Below is a small trained network, with its code and all its weights. Each question gives an input and a class and asks what happens when units are switched off, that is, made to give their printed mean instead of their output.

import numpy as np


def w(rows, s, z=0):
    codes = np.array(rows[::2]) - 128.0
    scale = np.full(codes.shape[1], s)
    scale[-1] = z or s
    return codes * scale


def f(y):
    return np.maximum(y, 0)


def log_softmax(a):
    a = a - a.max(-1, keepdims=True)
    return a - np.log(np.exp(a).sum(-1, keepdims=True))


def net(x, mask):
    res = np.array(x, float).reshape(1, 5) / 4 @ E
    y = f(res @ A[0][:, :-1].T + A[0][:, -1])
    res = res + np.where(mask, y, B[0][:, -1]) @ B[0][:, :-1]
    return log_softmax(res[-1] @ U[:, :-1].T + U[:, -1])


A, B = {}, {}
E = w([
[128,117,99,253,39],'x0',
[126,203,203,79,249],'x1',
[95,2,153,111,194],'x2',
[97,117,29,188,181],'x3',
[227,77,13,104,123],'x4',
],0.0081)
A[0] = w([
[110,96,168,126,172,42],'n0',
[2,107,152,104,137,176],'n1',
[157,103,66,124,173,131],'n2',
[115,86,182,135,141,147],'n3',
[121,118,81,167,101,182],'n4',
[163,106,94,83,148,192],'n5',
[78,119,109,49,192,242],'n6',
[185,160,124,108,81,76],'n7',
[142,107,212,97,121,2],'n8',
[126,90,62,69,114,244],'n9',
[114,95,71,133,176,91],'n10',
[106,185,141,136,136,238],'n11',
[94,230,112,148,157,195],'n12',
[96,174,191,85,69,179],'n13',
[107,143,152,94,118,214],'n14',
[46,164,65,131,106,185],'n15',
[130,80,185,128,197,91],'n16',
[172,111,151,92,92,183],'n17',
[151,93,161,122,205,42],'n18',
[149,162,118,77,170,243],'n19',
[63,87,150,109,158,96],'n20',
[157,113,82,178,193,184],'n21',
[134,180,178,147,187,121],'n22',
],0.014,0.0039)
B[0] = w([
[83,59,139,174,180,170],'n0',
[54,93,72,112,230,205],'n1',
[230,154,124,108,136,190],'n2',
[109,104,194,145,148,173],'n3',
[96,123,121,183,100,197],'n4',
[187,89,134,62,163,192],'n5',
[126,129,184,180,206,246],'n6',
[50,36,153,159,186,184],'n7',
[115,180,129,176,127,180],'n8',
[254,89,57,55,118,202],'n9',
[170,202,89,179,140,178],'n10',
[205,209,76,79,175,202],'n11',
[154,168,30,81,141,225],'n12',
[237,189,182,126,207,224],'n13',
[130,165,155,142,197,186],'n14',
[135,135,47,155,96,182],'n15',
[44,106,129,149,180,198],'n16',
[119,48,210,69,167,184],'n17',
[78,115,175,164,157,188],'n18',
[103,183,167,128,197,229],'n19',
[28,59,206,144,190,181],'n20',
[252,250,126,167,158,199],'n21',
[166,140,106,99,177,215],'n22',
],0.0074,0.012)
U = w([
[27,134,169,251,160,207],'0',
[116,150,164,85,155,81],'1',
[140,94,174,170,34,103],'2',
[34,120,181,80,71,1],'3',
[136,178,30,169,39,109],'4',
[107,92,120,46,208,165],'5',
[171,213,137,150,176,194],'6',
],0.011,0.0056)

Each question gives the input, the list of numbers given to net, and the class t.
The units are the neurons (one row each of A and B). Each row of codes is followed by its name. A weight is (code - 128) times the scale printed after its matrix; where a second scale follows, it is the last column's (A, B and U).
mask holds one flag per neuron, in row order. A switched-off neuron (its flag False) gives its mean, the last column of its row in B, instead of its output. The means were averaged over made-up inputs and are rounded, as every weight is.
A unit's drop is (log p(t) with every unit on - log p(t) with that unit switched off) / (log p(t) with every unit on - log p(t) with every unit switched off).
The circuit of an input: a set's keep is (log p(t) with only the set's units on - log p(t) with every unit switched off) / (log p(t) with every unit on - log p(t) with every unit switched off). Starting from the 12 units with the biggest drops (on a tie, the unit counted first), units are removed one at a time, each time the one whose removal leaves the highest keep (on an exact tie, the one counted first), for as long as the keep stays at least 0.8.
units of the circuit, in order: the units of the circuit, biggest drop first
top k neurons: the k neurons with the biggest drops, biggest first
drop of u: that unit's drop, to one decimal
input [7,-1,-2,-7,0], class 0: units of the circuit, in order => (n9; n7)
input [3,-8,8,-6,5], class 2: top neuron => (n1)
input [-2,5,-6,-1,5], class 5: units of the circuit, in order => (n7; n21)
input [-2,-1,8,7,4], class 6: top 2 neurons => (n21; n10)
input [5,2,0,2,-6], class 5: top 3 neurons => (n21; n1; n10)
input [8,6,1,8,-8], class 6: top 3 neurons => (n11; n12; n21)
input [5,-1,3,-3,8], class 4: drop of n6 => 0.2
input [8,-8,-2,-5,-2], class 2: drop of n1 => 0.2
input [5,-6,4,-3,6], class 4: drop of n20 => 0.1
input [3,-4,2,-5,-1], class 2: drop of n1 => 0.1
